Below are the code and all the weights of a small trained network. Each question names an input and a class and asks about switching units off, where a switched-off unit gives its printed mean instead of its output.

import numpy as np


def w(rows, s, z=0):
    codes = np.array(rows[::2]) - 128.0
    scale = np.full(codes.shape[1], s)
    scale[-1] = z or s
    return codes * scale


def f(y):
    return np.maximum(y, 0)


def log_softmax(a):
    a = a - a.max(-1, keepdims=True)
    return a - np.log(np.exp(a).sum(-1, keepdims=True))


def net(x, mask):
    res = np.array(x, float).reshape(1, 8) / 4 @ E
    y = f(res @ A[0][:, :-1].T + A[0][:, -1])
    res = res + np.where(mask, y, B[0][:, -1]) @ B[0][:, :-1]
    return log_softmax(res[-1] @ U[:, :-1].T + U[:, -1])


A, B = {}, {}
E = w([
[127,129,129],'x0',
[127,130,129],'x1',
[126,130,130],'x2',
[255,147,228],'x3',
[56,82,225],'x4',
[85,253,154],'x5',
[128,128,129],'x6',
[127,130,128],'x7',
],0.0068)
A[0] = w([
[161,24,117,179],'n1',
[88,124,96,246],'n2',
[156,51,119,54],'n3',
[68,120,92,46],'n4',
[71,121,77,26],'n5',
[76,94,188,68],'n6',
[145,74,119,65],'n7',
[212,141,169,48],'n8',
[164,44,128,74],'n9',
[168,128,159,30],'n10',
[106,220,165,40],'n11',
[71,117,125,172],'n12',
[146,64,115,52],'n13',
[141,67,113,237],'n14',
[79,94,213,173],'n15',
[100,119,100,68],'n16',
[142,80,115,67],'n17',
[198,149,190,33],'n18',
[74,78,185,75],'n19',
[82,128,77,48],'n20',
[173,161,10,103],'n21',
[91,222,173,34],'n22',
[113,116,129,254],'n23',
[157,138,156,70],'n24',
[164,131,148,117],'n25',
[94,107,91,189],'n26',
[80,126,60,37],'n27',
[201,154,194,41],'n28',
[206,139,162,31],'n29',
[109,197,141,65],'n30',
[21,83,224,92],'n31',
[166,53,101,90],'n32',
],0.011,0.0083)
B[0] = w([
[78,211,116,222],'n1',
[161,147,232,248],'n2',
[52,157,39,149],'n3',
[106,53,135,150],'n4',
[70,28,215,146],'n5',
[180,68,2,155],'n6',
[62,150,64,139],'n7',
[87,54,187,163],'n8',
[52,156,56,161],'n9',
[67,23,194,133],'n10',
[42,143,46,155],'n11',
[158,126,169,194],'n12',
[70,157,82,140],'n13',
[132,192,173,239],'n14',
[198,140,56,215],'n15',
[81,72,134,136],'n16',
[68,156,114,136],'n17',
[76,45,179,159],'n18',
[194,87,41,162],'n19',
[96,28,167,146],'n20',
[227,60,16,191],'n21',
[56,144,37,158],'n22',
[172,198,252,254],'n23',
[94,86,138,136],'n24',
[108,115,143,153],'n25',
[129,134,212,203],'n26',
[95,24,148,150],'n27',
[80,52,147,166],'n28',
[98,59,145,152],'n29',
[49,132,3,148],'n30',
[191,94,30,205],'n31',
[75,170,87,163],'n32',
],0.0065,0.0083)
U = w([
[68,15,170,19],'0',
[10,227,45,12],'1',
[168,179,152,255],'2',
[237,91,37,26],'3',
[153,187,170,218],'4',
[163,185,166,184],'5',
[156,183,167,168],'6',
[157,181,168,146],'7',
],0.013,0.0061)

Each question gives the input, the list of numbers given to net, and the class t.
The units are the neurons (one row each of A and B). Each row of codes is followed by its name. A weight is (code - 128) times the scale printed after its matrix; where a second scale follows, it is the last column's (A, B and U).
mask holds one flag per neuron, in row order. A switched-off neuron (its flag False) gives its mean, the last column of its row in B, instead of its output. The means were averaged over made-up inputs and are rounded, as every weight is.
A unit's drop is (log p(t) with every unit on - log p(t) with that unit switched off) / (log p(t) with every unit on - log p(t) with every unit switched off).
The circuit of an input: a set's keep is (log p(t) with only the set's units on - log p(t) with every unit switched off) / (log p(t) with every unit on - log p(t) with every unit switched off). Starting from the 12 units with the biggest drops (on a tie, the unit counted first), units are removed one at a time, each time the one whose removal leaves the highest keep (on an exact tie, the one counted first), for as long as the keep stays at least 0.8.
circuit, biggest first: the units of the circuit, biggest drop first
unit that matters most: the unit with the biggest drop
k most important neurons: the k neurons with the biggest drops, biggest first
drop when u is switched off: that unit's drop, to one decimal
input [-6,-4,-5,-7,0,-1,-4,5], class 0: circuit, biggest first => (n27 n5)
input [5,1,-4,0,-7,3,-5,-6], class 3: circuit, biggest first => (n21)
input [5,0,5,3,7,0,-5,1], class 3: circuit, biggest first => (n31 n15 n6)
input [7,8,-5,2,5,8,7,7], class 1: circuit, biggest first => (n22 n11)
input [-2,-7,4,7,6,-5,2,-1], class 0: 3 most important neurons => (n18 n28 n8)
input [0,-8,0,-7,-4,-8,-1,-7], class 1: 4 most important neurons => (n1 n32 n3 n9)
input [6,7,-4,4,6,7,7,-2], class 1: 3 most important neurons => (n22 n11 n30)
input [-6,-8,6,-1,-8,7,-3,2], class 3: 3 most important neurons => (n21 n1 n14)
input [6,-8,1,-3,-8,1,7,-8], class 3: 2 most important neurons => (n21 n1)
input [8,-3,-6,6,-8,5,6,0], class 3: circuit, biggest first => (n21 n2)
input [2,8,4,-6,-5,-8,5,-1], class 1: 2 most important neurons => (n1 n32)
input [-7,1,5,1,-7,3,-6,-1], class 3: drop when n1 is switched off => 0.2
input [-2,-5,-4,7,3,3,-4,4], class 0: drop when n11 is switched off => 0.0
input [-1,4,1,2,8,2,4,-4], class 3: unit that matters most => n31
input [6,-3,4,1,5,8,-1,6], class 1: drop when n11 is switched off => 0.2
input [6,1,-3,2,8,2,-8,1], class 3: drop when n15 is switched off => 0.1
